Below are the code and all the weights of a small trained network. Each question names an input and a class and asks about switching units off, where a switched-off unit gives its printed mean instead of its output.

import numpy as np


def w(rows, s, z=0):
    codes = np.array(rows[::2]) - 128.0
    scale = np.full(codes.shape[1], s)
    scale[-1] = z or s
    return codes * scale


def f(y):
    return np.maximum(y, 0)


def log_softmax(a):
    a = a - a.max(-1, keepdims=True)
    return a - np.log(np.exp(a).sum(-1, keepdims=True))


def net(x, mask):
    res = np.array(x, float).reshape(1, 6) / 4 @ E
    y = f(res @ A[0][:, :-1].T + A[0][:, -1])
    res = res + np.where(mask, y, B[0][:, -1]) @ B[0][:, :-1]
    return log_softmax(res[-1] @ U[:, :-1].T + U[:, -1])


A, B = {}, {}
E = w([
[100,115,144,160,106,125,161,124,144],'x0',
[115,119,121,138,109,129,148,129,136],'x1',
[115,21,104,161,207,202,118,149,132],'x2',
[200,56,168,184,58,104,123,193,60],'x3',
[128,125,121,140,118,128,139,138,144],'x4',
[147,126,61,213,134,68,129,8,113],'x5',
],0.015)
A[0] = w([
[118,213,178,65,57,128,143,178,134,204],'neuron 0',
[63,109,127,93,195,168,149,142,187,170],'neuron 1',
[85,164,94,107,159,121,139,110,179,255],'neuron 2',
[111,165,120,130,146,114,142,72,166,172],'neuron 3',
[171,108,133,156,84,55,86,108,125,124],'neuron 4',
[139,137,118,151,73,96,150,119,78,136],'neuron 5',
[135,54,45,194,191,118,114,83,124,63],'neuron 6',
[121,122,171,168,111,145,102,115,133,131],'neuron 7',
[107,115,127,100,153,183,115,154,148,173],'neuron 8',
[156,42,178,145,85,127,81,193,91,169],'neuron 9',
[53,130,145,88,173,197,134,143,157,190],'neuron 10',
[144,192,119,160,102,77,128,96,115,130],'neuron 11',
[137,194,117,117,130,133,126,55,142,162],'neuron 12',
[179,119,135,134,81,3,128,114,77,127],'neuron 13',
],0.014,0.0082)
B[0] = w([
[106,198,210,173,93,223,57,77,110,244],'neuron 0',
[98,114,169,104,186,90,114,133,197,227],'neuron 1',
[34,191,88,161,169,125,111,157,141,227],'neuron 2',
[57,189,103,105,145,116,137,146,84,201],'neuron 3',
[196,116,104,56,85,120,129,76,183,196],'neuron 4',
[162,116,111,104,122,134,102,132,186,187],'neuron 5',
[134,172,201,154,105,182,63,64,89,230],'neuron 6',
[139,109,97,116,103,165,159,97,121,150],'neuron 7',
[146,78,169,158,183,64,110,162,170,196],'neuron 8',
[252,99,158,85,138,147,191,132,85,250],'neuron 9',
[130,95,164,105,172,63,82,130,171,230],'neuron 10',
[113,152,91,74,188,92,177,170,143,196],'neuron 11',
[72,168,79,124,149,117,143,137,109,204],'neuron 12',
[165,97,84,55,80,119,111,103,202,223],'neuron 13',
],0.012,0.023)
U = w([
[68,170,185,174,140,175,47,77,118,217],'0',
[147,53,134,81,129,30,101,113,244,235],'1',
[182,115,192,116,55,226,89,67,100,177],'2',
[179,2,186,118,167,123,212,224,74,31],'3',
[88,177,38,105,123,91,206,129,106,1],'4',
],0.01,0.0019)

Each question gives the input, the list of numbers given to net, and the class t.
The units are the neurons (one row each of A and B). Each row of codes is followed by its name. A weight is (code - 128) times the scale printed after its matrix; where a second scale follows, it is the last column's (A, B and U).
mask holds one flag per neuron, in row order. A switched-off neuron (its flag False) gives its mean, the last column of its row in B, instead of its output. The means were averaged over made-up inputs and are rounded, as every weight is.
A unit's drop is (log p(t) with every unit on - log p(t) with that unit switched off) / (log p(t) with every unit on - log p(t) with every unit switched off).
The circuit of an input: a set's keep is (log p(t) with only the set's units on - log p(t) with every unit switched off) / (log p(t) with every unit on - log p(t) with every unit switched off). Starting from the 12 units with the biggest drops (on a tie, the unit counted first), units are removed one at a time, each time the one whose removal leaves the highest keep (on an exact tie, the one counted first), for as long as the keep stays at least 0.8.
units of the circuit, in order: the units of the circuit, biggest drop first
most important unit: the unit with the biggest drop
k most important neurons: the k neurons with the biggest drops, biggest first
drop of u: that unit's drop, to one decimal
input [-2,2,-5,-1,-7,-1], class 0: units of the circuit, in order => (neuron 0)
input [0,-8,7,1,7,-2], class 3: 2 most important neurons => (neuron 13; neuron 9)
input [4,3,-4,0,3,-1], class 0: 2 most important neurons => (neuron 9; neuron 0)
input [5,-8,0,-6,-4,8], class 4: 2 most important neurons => (neuron 0; neuron 11)
input [8,2,1,4,-3,-6], class 3: 2 most important neurons => (neuron 6; neuron 9)
input [2,5,-4,-7,-6,1], class 4: 2 most important neurons => (neuron 6; neuron 12)
input [6,3,6,6,-2,1], class 2: 2 most important neurons => (neuron 6; neuron 11)
input [6,-6,8,1,8,-2], class 3: 2 most important neurons => (neuron 9; neuron 13)
input [3,2,-5,2,-1,0], class 2: 3 most important neurons => (neuron 0; neuron 10; neuron 1)
input [8,-7,1,5,-7,-2], class 3: 3 most important neurons => (neuron 6; neuron 0; neuron 9)
input [1,0,1,-2,-1,5], class 0: 2 most important neurons => (neuron 6; neuron 9)
input [-6,7,-7,-5,-5,0], class 0: 2 most important neurons => (neuron 0; neuron 9)
input [4,-4,5,1,0,-7], class 3: 3 most important neurons => (neuron 9; neuron 13; neuron 4)
input [6,-1,-8,5,0,-3], class 2: most important unit => neuron 0
input [0,-2,2,-8,-7,-4], class 1: 2 most important neurons => (neuron 10; neuron 1)
input [-4,0,-2,5,-8,-7], class 2: drop of neuron 0 => 5.2
input [0,-3,-4,-7,6,-1], class 0: drop of neuron 0 => 0.7
input [-6,8,-7,0,-1,4], class 4: drop of neuron 8 => 0.1
input [-2,4,-4,6,-4,-6], class 2: drop of neuron 11 => 0.0
input [4,-1,2,1,-7,-5], class 3: most important unit => neuron 13
